Below is a small trained network, with its code and all its weights. Each question gives an input and a class and asks what happens when units are switched off, that is, made to give their printed mean instead of their output.

import numpy as np


def w(rows, s, z=0):
    codes = np.array(rows[::2]) - 128.0
    scale = np.full(codes.shape[1], s)
    scale[-1] = z or s
    return codes * scale


def norm(h):
    return h / np.sqrt((h * h).mean(-1, keepdims=True) + 1e-5)


def f(y):
    return y / 2 * (1 + np.tanh(0.7978845608 * (y + 0.044715 * y**3)))


def log_softmax(a):
    a = a - a.max(-1, keepdims=True)
    return a - np.log(np.exp(a).sum(-1, keepdims=True))


def net(x, mask):
    res = np.array(x, float).reshape(1, 8) / 4 @ E
    u = 0
    for l in range(2):
        y = f(norm(res) @ A[l][:, :-1].T + A[l][:, -1])
        res = res + np.where(mask[u : u + 9], y, B[l][:, -1]) @ B[l][:, :-1]
        u += 9
    return log_softmax(norm(res)[-1] @ U[:, :-1].T + U[:, -1])


A, B = {}, {}
E = w([
[179,4,246,197,66],'x0',
[10,51,214,50,248],'x1',
[147,98,144,189,185],'x2',
[100,118,94,107,106],'x3',
[138,98,109,128,136],'x4',
[95,148,127,126,104],'x5',
[45,230,30,165,228],'x6',
[86,64,71,162,131],'x7',
],0.0038)
A[0] = w([
[134,108,83,219,137,255],'0.n0',
[147,212,148,116,165,73],'0.n1',
[126,31,113,70,94,243],'0.n2',
[92,155,198,121,120,97],'0.n3',
[75,99,94,69,173,188],'0.n4',
[78,153,153,191,182,81],'0.n5',
[136,158,35,162,178,150],'0.n6',
[74,169,122,3,87,161],'0.n7',
[133,79,64,122,74,164],'0.n8',
],0.0065,0.0029)
B[0] = w([
[193,237,180,41,99,253],'0.n0',
[80,113,104,90,110,154],'0.n1',
[78,253,221,131,120,240],'0.n2',
[107,222,157,182,154,129],'0.n3',
[199,130,218,140,241,226],'0.n4',
[180,105,144,89,158,157],'0.n5',
[126,185,140,60,84,246],'0.n6',
[176,80,155,194,187,224],'0.n7',
[222,189,207,155,124,183],'0.n8',
],0.0057,0.0029)
A[1] = w([
[51,82,220,88,135,192],'1.n0',
[85,24,199,119,98,73],'1.n1',
[147,41,142,165,1,189],'1.n2',
[180,146,152,96,52,253],'1.n3',
[125,185,116,93,74,191],'1.n4',
[111,67,160,98,129,111],'1.n5',
[190,189,28,185,128,155],'1.n6',
[118,93,126,243,179,129],'1.n7',
[206,170,237,101,179,171],'1.n8',
],0.0086,0.0018)
B[1] = w([
[139,67,143,25,130,179],'1.n0',
[210,177,171,100,2,150],'1.n1',
[183,168,135,172,211,170],'1.n2',
[123,114,79,235,212,204],'1.n3',
[107,96,114,166,92,178],'1.n4',
[113,168,174,52,141,132],'1.n5',
[82,78,113,99,40,181],'1.n6',
[60,114,88,131,138,131],'1.n7',
[59,74,82,139,99,255],'1.n8',
],0.0082,0.0091)
U = w([
[116,89,46,212,93,249],'0',
[71,53,147,56,137,150],'1',
[217,167,155,208,142,132],'2',
[178,95,206,70,67,50],'3',
[102,192,26,97,58,18],'4',
[103,177,100,77,247,87],'5',
],0.014,0.002)

Each question gives the input, the list of numbers given to net, and the class t.
The units are the neurons (one row each of A and B). Each row of codes is followed by its name. A weight is (code - 128) times the scale printed after its matrix; where a second scale follows, it is the last column's (A, B and U).
mask holds one flag per neuron, layer by layer. A switched-off neuron (its flag False) gives its mean, the last column of its row in B, instead of its output. The means were averaged over made-up inputs and are rounded, as every weight is.
A unit's drop is (log p(t) with every unit on - log p(t) with that unit switched off) / (log p(t) with every unit on - log p(t) with every unit switched off).
The circuit of an input: a set's keep is (log p(t) with only the set's units on - log p(t) with every unit switched off) / (log p(t) with every unit on - log p(t) with every unit switched off). Starting from the 12 units with the biggest drops (on a tie, the unit counted first), units are removed one at a time, each time the one whose removal leaves the highest keep (on an exact tie, the one counted first), for as long as the keep stays at least 0.8.
circuit, biggest first: the units of the circuit, biggest drop first
most important unit: the unit with the biggest drop
top k neurons: the k neurons with the biggest drops, biggest first
top k neurons in layer l: the k neurons of layer l with the biggest drops, biggest first
drop when u is switched off: that unit's drop, to one decimal
input [4,5,-2,-5,6,-4,-4,4], class 3: circuit, biggest first -> [1.n1]
input [8,1,-1,-8,-1,1,8,-5], class 1: circuit, biggest first -> [1.n3 1.n2]
input [1,-7,-8,1,2,0,7,-7], class 0: circuit, biggest first -> [1.n4 1.n3]
input [-5,1,8,-7,-7,6,-3,3], class 1: top 2 neurons in layer 1 -> [1.n3 1.n8]
input [-5,1,2,-7,-7,-7,-3,-2], class 1: circuit, biggest first -> [1.n3 0.n0]
input [5,-2,-8,2,-7,8,0,5], class 2: circuit, biggest first -> [1.n2 1.n8]
input [5,-1,-8,-5,-6,-3,-7,2], class 2: circuit, biggest first -> [1.n2 1.n3]
input [-6,0,-2,-1,0,6,-1,-4], class 0: top 2 neurons in layer 1 -> [1.n0 1.n5]
input [1,-3,-7,-1,8,-2,6,-5], class 0: circuit, biggest first -> [1.n4 0.n2]
input [5,8,-7,4,2,-1,-1,-2], class 3: top 2 neurons -> [1.n1 1.n3]
input [-7,2,-5,-6,2,-6,-5,-8], class 1: top 2 neurons in layer 1 -> [1.n8 1.n3]
input [4,2,-1,4,-8,7,0,1], class 3: top 2 neurons -> [1.n1 1.n3]
input [-2,-6,3,-7,1,-5,1,6], class 4: top 2 neurons in layer 1 -> [1.n6 1.n2]
input [-6,-6,8,-4,8,-1,-8,-4], class 0: most important unit -> 1.n6
input [1,-4,3,-2,8,-5,-3,7], class 2: top 2 neurons in layer 0 -> [0.n4 0.n3]
input [8,8,3,-5,1,-7,-5,7], class 3: drop when 1.n1 is switched off -> 0.9
input [-7,-1,-1,-1,0,-6,7,-6], class 4: drop when 1.n6 is switched off -> 0.4
input [8,4,2,2,-8,5,-1,6], class 3: drop when 1.n1 is switched off -> 0.7
input [8,8,-2,4,-1,7,-4,8], class 3: drop when 1.n1 is switched off -> 0.6
input [-7,-4,2,-5,1,7,-5,-4], class 0: most important unit -> 1.n3
input [4,-5,-4,-3,0,5,-2,0], class 2: top 2 neurons in layer 1 -> [1.n2 1.n8]
